Below is a small trained network, with its code and all its weights. Each question gives an input and a class and asks what happens when units are switched off, that is, made to give their printed mean instead of their output.

import numpy as np


def w(rows, s, z=0):
    codes = np.array(rows[::2]) - 128.0
    scale = np.full(codes.shape[1], s)
    scale[-1] = z or s
    return codes * scale


def norm(h):
    return h / np.sqrt((h * h).mean(-1, keepdims=True) + 1e-5)


def f(y):
    return y / 2 * (1 + np.tanh(0.7978845608 * (y + 0.044715 * y**3)))


def log_softmax(a):
    a = a - a.max(-1, keepdims=True)
    return a - np.log(np.exp(a).sum(-1, keepdims=True))


def net(x, mask):
    res = np.array(x, float).reshape(1, 7) / 4 @ E
    u = 0
    for l in range(2):
        y = f(norm(res) @ A[l][:, :-1].T + A[l][:, -1])
        res = res + np.where(mask[u : u + 6], y, B[l][:, -1]) @ B[l][:, :-1]
        u += 6
    return log_softmax(norm(res)[-1] @ U[:, :-1].T + U[:, -1])


A, B = {}, {}
E = w([
[184,164,118,58],'x0',
[175,76,153,112],'x1',
[136,122,159,57],'x2',
[99,225,207,126],'x3',
[96,113,2,103],'x4',
[104,214,119,52],'x5',
[192,119,37,116],'x6',
],0.005)
A[0] = w([
[175,171,44,216,111],'L0N0',
[141,150,95,101,81],'L0N1',
[141,63,147,143,165],'L0N2',
[250,148,122,115,12],'L0N3',
[107,81,123,197,6],'L0N4',
[121,125,139,44,89],'L0N5',
],0.016,0.0023)
B[0] = w([
[100,97,86,251,254],'L0N0',
[107,134,89,70,166],'L0N1',
[145,99,117,203,207],'L0N2',
[213,170,128,30,207],'L0N3',
[190,11,146,107,207],'L0N4',
[174,182,63,173,192],'L0N5',
],0.015,0.0056)
A[1] = w([
[81,153,131,115,80],'L1N0',
[104,120,214,131,104],'L1N1',
[153,108,79,22,3],'L1N2',
[144,178,126,128,45],'L1N3',
[136,177,150,97,39],'L1N4',
[246,132,155,119,122],'L1N5',
],0.014,0.0023)
B[1] = w([
[85,151,110,117,132],'L1N0',
[154,149,198,127,169],'L1N1',
[202,75,120,58,191],'L1N2',
[89,78,122,127,163],'L1N3',
[82,86,139,130,167],'L1N4',
[97,252,109,183,253],'L1N5',
],0.019,0.0049)
U = w([
[154,36,126,216,173],'0',
[141,152,252,168,153],'1',
[63,133,213,92,2],'2',
[73,180,101,168,111],'3',
[197,174,95,58,155],'4',
],0.015,0.005)

Each question gives the input, the list of numbers given to net, and the class t.
The units are the neurons (one row each of A and B). Each row of codes is followed by its name. A weight is (code - 128) times the scale printed after its matrix; where a second scale follows, it is the last column's (A, B and U).
mask holds one flag per neuron, layer by layer. A switched-off neuron (its flag False) gives its mean, the last column of its row in B, instead of its output. The means were averaged over made-up inputs and are rounded, as every weight is.
A unit's drop is (log p(t) with every unit on - log p(t) with that unit switched off) / (log p(t) with every unit on - log p(t) with every unit switched off).
The circuit of an input: a set's keep is (log p(t) with only the set's units on - log p(t) with every unit switched off) / (log p(t) with every unit on - log p(t) with every unit switched off). Starting from all 12 units, units are removed one at a time, each time the one whose removal leaves the highest keep (on an exact tie, the one counted first), for as long as the keep stays at least 0.8.
units of the circuit, in order: the units of the circuit, biggest drop first
most important unit: the unit with the biggest drop
k most important neurons: the k neurons with the biggest drops, biggest first
k most important neurons of layer l: the k neurons of layer l with the biggest drops, biggest first
drop of u: that unit's drop, to one decimal
input [8,-1,0,8,2,-1,-3], class 3: 3 most important neurons of layer 0 : [L0N5, L0N3, L0N4]
input [4,1,-2,7,2,5,-2], class 2: most important unit : L0N0
input [3,0,-7,-7,-4,3,8], class 3: 2 most important neurons : [L0N0, L0N3]
input [-7,1,-2,3,6,2,-4], class 1: 3 most important neurons : [L0N5, L0N0, L0N2]
input [1,2,-2,1,0,-5,7], class 3: 3 most important neurons : [L0N3, L1N5, L1N2]
input [-5,0,3,-7,-7,5,2], class 1: 2 most important neurons of layer 0 : [L0N0, L0N2]
input [3,8,3,1,3,-6,-2], class 3: 2 most important neurons : [L1N5, L0N2]
input [-2,1,8,-7,-8,-7,7], class 1: 3 most important neurons : [L0N2, L1N5, L0N1]
input [-3,2,3,-2,-3,5,2], class 4: 3 most important neurons of layer 0 : [L0N0, L0N3, L0N2]
input [5,-5,-2,0,-7,-7,5], class 3: units of the circuit, in order : [L0N3, L1N5, L0N0]
input [5,-2,-2,-5,-6,0,7], class 4: 2 most important neurons : [L0N3, L1N2]
input [-1,3,-3,5,3,-1,-5], class 1: 2 most important neurons : [L1N1, L0N0]
input [6,-7,-7,-2,-6,5,-8], class 2: 3 most important neurons : [L0N0, L0N4, L0N2]
input [4,8,0,-7,-3,0,-8], class 3: units of the circuit, in order : [L1N5]
input [-7,7,1,5,0,2,0], class 1: 2 most important neurons : [L0N0, L0N3]
input [3,7,2,-1,-4,-4,2], class 4: 3 most important neurons : [L0N3, L0N0, L1N2]
input [2,1,-2,-3,-5,0,0], class 4: 2 most important neurons : [L0N3, L0N0]
input [0,1,-2,-7,-8,1,6], class 4: drop of L1N0 : 0.0
input [4,-5,-1,8,2,-1,-3], class 2: drop of L1N5 : 0.2
input [-1,-8,5,-2,-2,-4,-8], class 1: drop of L0N0 : 0.5
